Each row has a class, written as a number after it.
[-1.58  1.18 -3.00  1.31 -0.84  1.35  1.69 -0.78 -2.15  1.15 -0.49  0.28
 -0.66  1.04 -1.60  1.82 -1.62 -1.67  0.25  0.42 -4.04 -0.58  1.18 -0.09
 -0.45]
0
[ 1.02 -0.31  1.92  0.13  0.79  1.28 -1.28 -1.22  2.01  0.24  0.41 -1.42
  1.07 -0.77  1.71 -0.13  1.02 -0.57 -0.97  0.38 -0.06  0.48 -0.57  0.68
 -0.38]
1
[ 1.40 -0.43  1.15  0.37 -0.99  1.95 -2.15 -2.65 -1.01  1.10 -2.15 -0.73
 -0.93  1.40  1.19 -1.73  0.28  0.78  1.74 -0.32 -1.29  1.24  3.69 -1.62
 -0.81]
2
[ 2.61  0.21  2.58  2.76  1.75  1.92 -4.31 -4.35  1.53  1.14  0.22 -3.51
  1.84 -0.07  4.45 -1.09  4.94 -0.22 -0.21 -0.33 -0.89  2.26  1.06 -1.69
  0.27]
1
[ 0.60 -3.40  3.43 -1.11  1.97  0.46 -3.63 -3.29  0.29 -2.72  2.58  1.42
 -0.40  0.07  1.20 -2.19 -0.59  2.61 -1.37 -0.16  4.23  0.25  3.87 -1.46
  3.11]
3
[ 1.17  0.56  3.43  2.15 -0.08  2.02 -2.38 -3.56  1.13  1.26 -0.08 -2.76
  2.18 -1.13  3.43 -0.68  4.41 -1.12 -0.71  0.59 -1.27  1.70 -0.18  0.13
 -1.09]
1
[ 0.25  1.22 -1.08  1.37 -1.14  0.76  0.60  0.55 -1.10  2.10 -1.29 -0.59
 -0.57  1.35  0.08  0.32  0.16  0.44  1.83 -0.66 -2.86  0.59  1.94 -1.36
 -1.06]
2
[-0.26  0.87 -4.12 -0.12 -0.65 -0.05  1.31  2.40 -2.34 -2.22  0.58  1.37
 -1.93  0.88 -1.45  1.70 -3.20 -0.12  0.35 -0.60 -0.92 -0.89 -0.01  0.17
  1.57]
0
[ 1.26 -0.72  0.75 -0.41  1.66  1.49 -1.51 -2.15  0.05 -1.57  1.49  0.15
 -0.78  1.26  0.57  2.51 -0.38 -0.28 -0.49 -1.06  0.67  2.09  3.90 -0.32
  0.72]
3
[-1.28 -3.93  1.83  0.14  0.70  0.91 -1.32 -0.80  1.28 -1.13 -0.89 -0.88
  0.83 -1.37  1.50  0.29  1.99  1.18  0.18 -1.89  0.34  2.72  0.58 -2.52
 -0.50]
3
[-0.57 -0.13  0.93  1.90  0.91  0.08 -0.64 -0.84  2.92  1.16 -0.28 -6.17
  4.02 -2.70  4.70  0.87  2.77 -1.30 -1.09  0.39 -1.79  0.96 -1.06 -0.95
 -0.55]
1
[-1.86  0.78 -3.21  0.39  0.49 -0.49  1.09  1.83 -2.33  1.35  1.22  1.27
  0.71  0.07 -0.87  1.97 -2.32  0.07 -0.37 -0.25 -1.95 -1.41  0.82 -0.67
  2.85]
0
[-0.95  1.39 -2.97  0.54 -1.08  0.89  0.77  0.15 -1.88  0.37 -1.06  1.05
  0.14  1.94 -1.67  1.34 -1.21 -0.97  1.78 -0.18 -0.40  0.00  0.05  0.19
 -0.97]
0
[-0.04 -0.86  2.10  0.78  0.40 -1.00 -0.76  0.26  2.05 -0.97 -0.12 -1.06
  2.74 -1.07  1.54  0.03  2.55  1.14 -1.18 -1.42  0.26  1.32 -0.25 -1.05
  0.53]
1
[-1.54 -0.70 -4.84 -1.24  0.65 -0.73  3.19  3.21 -2.55  1.09  0.55 -2.27
 -2.32  0.64 -1.02  2.46 -3.38 -1.36 -0.53  0.98 -4.72 -1.46 -1.79  1.45
 -0.35]
0
[ 1.83  1.65 -0.29  0.97 -1.48  2.00 -1.38 -2.43 -1.36  0.97 -1.55 -3.19
 -1.40  3.15  0.28 -0.53 -1.17  0.23  1.85  0.27 -3.43  1.10  4.87 -1.31
 -0.28]
2
[-0.84  1.42 -3.66  1.00 -1.36  0.60  0.73  0.87 -2.37  0.73 -0.94  0.63
 -0.41  0.67 -1.20 -1.19 -2.41 -0.90  1.57  0.67 -2.73 -1.63 -0.65 -0.51
  0.86]
0
[ 1.32 -2.75  0.57 -2.16  2.67  1.10 -3.14 -1.09  1.28 -2.12  0.79  0.22
 -0.31  0.17  1.97 -0.24  0.74  0.00 -0.07 -0.85  2.16  2.21  0.35 -0.69
  0.24]
3
[ 1.25 -1.17 -0.15  0.53  3.06  0.00  0.33  2.31  1.69 -0.35  0.36 -1.14
  0.75 -2.16  1.61  1.60  0.90 -1.45 -1.07 -1.16 -1.55  1.10 -4.60  0.91
 -0.30]
1
[ 0.56 -0.98  0.44  0.58 -0.03 -0.12  1.24  0.86 -0.56  0.31 -0.41 -1.62
 -2.42  2.37 -1.33 -1.59 -3.28  0.36  0.54 -1.06 -1.80  0.27  2.39  1.26
 -0.16]
2
[ 0.20 -3.19  0.17 -0.87  2.36  1.76 -3.13 -0.38  0.97 -0.08  1.04 -0.32
 -0.09 -1.04  2.73 -0.39  1.44  1.02 -0.43  0.52  2.07  0.79 -0.57 -1.65
 -0.54]
3
[-0.64  1.27  0.12  1.37 -0.70  2.93 -1.08 -3.05 -1.36  2.07  0.27 -1.69
 -0.74  0.17  1.88  0.28  1.29  0.57  0.25  0.05 -3.34  1.20  3.87 -1.87
 -0.69]
2
[-2.53 -1.03 -4.48 -1.15 -0.01 -0.42  2.08  2.81 -1.30  1.14 -0.54  0.69
 -1.73 -0.32 -1.50  2.23 -1.22 -1.91  0.59  1.06 -0.65 -0.77 -3.06  0.23
 -2.60]
0
[ 0.24 -3.69  0.81 -2.34  3.03  0.59 -0.89 -0.53  2.12 -2.37  1.26 -2.71
 -1.08 -0.44  1.37  1.17 -1.20  1.01 -1.17 -0.39  0.99  2.56  1.14  1.03
 -1.07]
3
[-1.64 -1.61 -4.19 -1.38  0.05 -1.42  2.40  3.57 -2.05  0.06 -0.08 -0.49
 -1.35  0.45 -1.88  0.66 -5.46 -1.05  0.76  0.24 -3.27 -2.00 -2.15  0.77
  1.14]
0
[-0.24  0.35  2.33  2.03  0.33  0.34 -2.02 -0.67  2.95 -1.00 -0.12 -3.38
  2.51 -2.21  3.96 -0.16  4.77 -0.47 -1.32  0.53  0.83  0.72  1.14 -1.87
 -0.17]
1
[ 0.19  0.94  4.01  1.35 -0.01  0.66 -3.08 -2.03  1.51 -0.25  0.22 -2.35
  2.31 -1.61  2.64 -0.97  3.98 -0.07 -1.40  0.37  0.41  0.32 -0.84 -0.31
  1.09]
1
[ 1.72  2.10  2.07  2.11 -1.95  1.47 -0.89 -2.47  0.16  0.57 -0.90 -1.73
  0.11  1.76 -0.08 -0.63  1.21  1.03  0.87 -0.67 -1.01  1.14  5.04 -0.77
  0.60]
2
[ 0.83  0.36  1.75  1.10  0.79 -0.03 -1.28 -1.62  2.44  0.52 -0.57 -3.62
  1.92 -0.47  2.92 -0.16  3.35  0.14 -0.42 -0.11 -0.12  1.56  2.14 -1.00
 -0.71]
1
[-0.50  1.20  0.57  2.07  0.83 -0.01 -1.68 -1.23  1.71  1.69  0.90 -2.64
  3.33 -2.02  3.27  1.42  5.15 -0.39 -0.78 -0.23 -0.57  1.07  1.11 -2.66
 -0.09]
1
[ 1.09  1.22  2.44  0.73  0.62  0.14 -1.51 -1.94  2.26  1.86  0.57 -3.85
  2.52 -2.50  4.14 -0.39  5.21 -0.25 -0.94  1.49  1.88  1.03  1.71 -1.00
  1.73]
1
